Below are the code and all the weights of a small trained network. Each question names an input and a class and asks about switching units off, where a switched-off unit gives its printed mean instead of its output.

import numpy as np


def w(rows, s, z=0):
    codes = np.array(rows[::2]) - 128.0
    scale = np.full(codes.shape[1], s)
    scale[-1] = z or s
    return codes * scale


def f(y):
    return np.maximum(y, 0)


def log_softmax(a):
    a = a - a.max(-1, keepdims=True)
    return a - np.log(np.exp(a).sum(-1, keepdims=True))


def net(x, mask):
    res = np.array(x, float).reshape(1, 5) / 4 @ E
    y = f(res @ A[0][:, :-1].T + A[0][:, -1])
    res = res + np.where(mask, y, B[0][:, -1]) @ B[0][:, :-1]
    return log_softmax(res[-1] @ U[:, :-1].T + U[:, -1])


A, B = {}, {}
E = w([
[239,235,65,83,149,105],'x0',
[59,162,87,54,91,135],'x1',
[131,140,253,8,78,95],'x2',
[173,36,66,129,154,58],'x3',
[216,72,80,49,141,231],'x4',
],0.004)
A[0] = w([
[99,173,139,139,106,128,159],'neuron 1',
[107,79,158,116,123,89,147],'neuron 2',
[245,188,129,125,132,98,145],'neuron 3',
[71,115,196,144,121,81,130],'neuron 4',
[138,88,133,180,125,148,121],'neuron 5',
[161,74,115,179,136,133,116],'neuron 6',
[112,95,48,176,134,128,131],'neuron 7',
[81,66,178,135,122,65,102],'neuron 8',
[103,103,152,217,134,164,163],'neuron 9',
[153,140,36,68,129,117,165],'neuron 10',
[60,249,164,149,126,123,132],'neuron 11',
[125,92,185,22,122,211,143],'neuron 12',
[145,95,86,162,135,133,161],'neuron 13',
[122,125,64,99,144,122,80],'neuron 14',
[124,119,102,143,129,126,135],'neuron 15',
[155,76,63,178,151,140,173],'neuron 16',
[115,112,128,172,130,162,131],'neuron 17',
[203,131,150,73,131,152,249],'neuron 18',
],0.015,0.0018)
B[0] = w([
[95,176,122,126,141,117,186],'neuron 1',
[112,92,181,127,115,101,192],'neuron 2',
[208,116,102,66,210,92,235],'neuron 3',
[91,99,157,122,148,29,237],'neuron 4',
[122,124,125,174,158,164,191],'neuron 5',
[141,151,161,217,142,154,203],'neuron 6',
[109,94,59,178,78,120,236],'neuron 7',
[98,70,197,133,134,73,230],'neuron 8',
[79,78,87,120,198,169,240],'neuron 9',
[180,128,105,81,62,67,241],'neuron 10',
[65,251,104,118,149,103,254],'neuron 11',
[106,127,184,60,66,227,237],'neuron 12',
[144,125,115,196,113,133,206],'neuron 13',
[137,122,118,122,79,91,183],'neuron 14',
[124,120,108,145,112,125,163],'neuron 15',
[162,127,106,236,103,134,251],'neuron 16',
[104,105,87,120,156,155,187],'neuron 17',
[201,130,172,83,137,177,228],'neuron 18',
],0.034,0.0058)
U = w([
[78,114,101,101,186,178,84],'0',
[174,120,182,166,111,206,9],'1',
[81,75,208,119,142,56,160],'2',
[173,123,76,173,21,82,91],'3',
[75,253,95,107,151,103,147],'4',
[104,83,80,215,164,174,145],'5',
[123,121,179,54,55,208,146],'6',
[218,128,112,76,193,103,191],'7',
],0.0051,0.0015)

Each question gives the input, the list of numbers given to net, and the class t.
The units are the neurons (one row each of A and B). Each row of codes is followed by its name. A weight is (code - 128) times the scale printed after its matrix; where a second scale follows, it is the last column's (A, B and U).
mask holds one flag per neuron, in row order. A switched-off neuron (its flag False) gives its mean, the last column of its row in B, instead of its output. The means were averaged over made-up inputs and are rounded, as every weight is.
A unit's drop is (log p(t) with every unit on - log p(t) with that unit switched off) / (log p(t) with every unit on - log p(t) with every unit switched off).
The circuit of an input: a set's keep is (log p(t) with only the set's units on - log p(t) with every unit switched off) / (log p(t) with every unit on - log p(t) with every unit switched off). Starting from the 12 units with the biggest drops (on a tie, the unit counted first), units are removed one at a time, each time the one whose removal leaves the highest keep (on an exact tie, the one counted first), for as long as the keep stays at least 0.8.
circuit, biggest first: the units of the circuit, biggest drop first
top k neurons: the k neurons with the biggest drops, biggest first
drop of u: that unit's drop, to one decimal
input [-6,6,-6,3,8], class 3: circuit, biggest first : neuron 10; neuron 7
input [1,7,1,0,-6], class 4: circuit, biggest first : neuron 11
input [3,2,-6,-5,0], class 4: circuit, biggest first : neuron 11; neuron 8
input [-5,5,2,-6,-3], class 4: top 2 neurons : neuron 11; neuron 1
input [4,-6,-8,-7,-3], class 5: circuit, biggest first : neuron 9; neuron 16
input [-7,-8,-1,-8,5], class 0: top 4 neurons : neuron 9; neuron 12; neuron 16; neuron 7
input [5,8,-4,-7,5], class 6: circuit, biggest first : neuron 12; neuron 16
input [7,-7,-4,5,2], class 3: top 2 neurons : neuron 16; neuron 7
input [-1,6,-7,-7,8], class 3: top 2 neurons : neuron 10; neuron 7
input [7,-2,0,6,3], class 7: top 2 neurons : neuron 3; neuron 18
input [3,-8,-2,8,6], class 3: top 2 neurons : neuron 16; neuron 10
input [-5,3,5,0,1], class 6: top 2 neurons : neuron 12; neuron 3
input [-6,4,4,3,8], class 6: drop of neuron 9 : 0.0
input [-1,0,6,-6,-2], class 4: circuit, biggest first : neuron 11
input [-6,7,4,-8,1], class 6: drop of neuron 11 : -0.3
input [7,-6,0,1,-1], class 7: drop of neuron 3 : 0.1
input [4,1,-2,-4,5], class 7: drop of neuron 3 : 0.6
